Each row is followed by its group and then its class within the group.
[  7.8  19.6   2.5  10.0  -3.6   1.1  -9.7 -12.9   7.1   3.2  10.2 -19.6
   1.3 -10.0   2.8   1.7  -1.1  -2.2  19.4  29.1   3.7  -9.8   4.8   6.6
   2.2   3.4  36.5  27.1  11.7   3.0   7.7  -3.1 -33.3 -21.0  -7.8  29.2
  -4.4 -32.4]
<23> > <61>
[ -8.9 -12.9   4.5  -0.8   9.2 -13.6  33.9  -3.6 -42.9  -2.1  20.2  10.2
   6.8  15.8  -9.3  -5.1  -2.4  -4.9 -18.8 -17.3  -4.0   5.6  -8.3  41.1
   4.3  -0.3 -25.6  -7.3  -2.1  14.1   4.0  -6.9  -8.6   9.5 -11.4 -17.2
   0.0  -9.3]
<25> > <79>
[-12.3  13.4  -0.8  -1.9   4.2  -5.8   3.4 -31.5 -36.7   7.7   9.9  -1.5
   5.8  -5.3  13.1   8.9  14.6  -2.0  23.3  11.5  -9.1  -0.4  11.3 -44.6
   3.2 -31.5   0.6  10.0   8.6  -7.1  20.3  -3.1   5.2  11.3   8.0  17.5
   3.0  -3.8]
<29> > <73>
[ -8.2 -26.1  -6.0  -8.4   2.2  -8.9  28.5   1.6 -24.3   1.8  16.4   6.0
   2.0   3.9   0.0  -5.3  12.7  -7.0  -1.2  -3.7   4.3   6.8  -0.3  -2.8
   8.6  -2.1 -32.3 -11.1   2.1  11.3   6.8  19.9   0.2  19.5  -5.5 -20.4
   6.3   6.7]
<25> > <64>
[  0.7   0.8 -15.2  -3.1  -0.3  -6.9  19.2 -16.2  -9.3   0.7  18.7   0.0
   2.6   4.4  25.0  -2.0 -11.6  -6.0  -1.5   0.8  -2.5   8.0   2.0 -19.1
   0.2  -0.1 -82.2  19.7   3.7  -9.7   3.4  -6.2  -3.4   9.2  -5.9   3.2
   4.4 -14.4]
<30> > <57>
[-19.5  15.5   0.5 -17.0  13.9  -1.4  14.2  -5.5 -31.4  -9.8  29.5   6.7
  -6.3   2.6  13.5 -13.5   6.1  -4.2  -4.1 -14.3  -4.2   3.3   8.4  25.5
  -4.8 -13.0   4.2  -8.0   2.8  10.5  -3.0   9.6 -32.2  -8.6  -3.4  24.9
   1.9  -9.9]
<29> > <73>
[-25.6  -1.2 -12.9 -20.2  -0.4 -16.0  10.2 -31.5 -22.7  -7.3  -6.4  17.0
   7.9  -2.9  42.5   2.5  20.4  -2.8  19.4  16.2   0.2   0.7  13.1 -79.1
 -15.7 -36.4 -47.3  15.3  14.5 -16.1   1.4 -12.3  18.9  10.1  -3.1 -40.2
   1.6  -6.1]
<29> > <69>
[  4.8  -8.0  -9.4  -2.8   1.7  -2.7  35.5   3.1  -4.7   0.0  26.0   5.3
   2.3  13.0  11.3  -9.4  -5.8  -6.8 -13.3  -9.5   5.9  11.4  14.4  26.2
   5.8  28.2 -60.7   4.3  -1.3  -0.4  -2.2  -1.8  -8.2   5.7  -1.7 -15.0
  -3.2   5.3]
<30> > <57>
[-12.0   8.8  -6.3 -15.5  -0.6  -1.1  12.7 -14.7 -64.6  24.9  14.9  -2.0
   3.7   1.5  -5.1  -9.9  12.8  -3.2  16.0  23.6  -5.8  -0.6  13.0 -25.8
  -0.8  -2.8 -11.1  -3.4   1.3   1.1   6.6  21.5   7.5   6.8 -15.9  20.4
   4.4 -13.7]
<25> > <79>
[-11.6 -14.1  -2.1 -15.2   0.3  -8.2  28.7   6.7 -10.8   7.4  36.6   0.5
  -4.5   6.0  16.3   6.0  -6.1  -9.8  -5.6   9.5  -2.5   2.7   0.2   9.3
   6.0  31.2 -67.1   5.2  -2.9  -6.2  -9.3  12.1  -9.5   8.4  -0.5  21.8
  11.5  12.4]
<30> > <57>
[-12.1  24.9  -4.5 -40.9   4.8  -7.6  10.5  -8.4 -34.4   3.7  20.2   8.8
  -4.1   2.6  19.6   1.9  11.8  -0.8   2.8   2.2   9.5   0.3   8.1  23.9
  -8.2  -1.5 -14.4  -4.0 -15.8  12.0 -14.7   9.0 -16.8 -19.2  -5.7  14.2
  -1.2 -15.3]
<29> > <69>
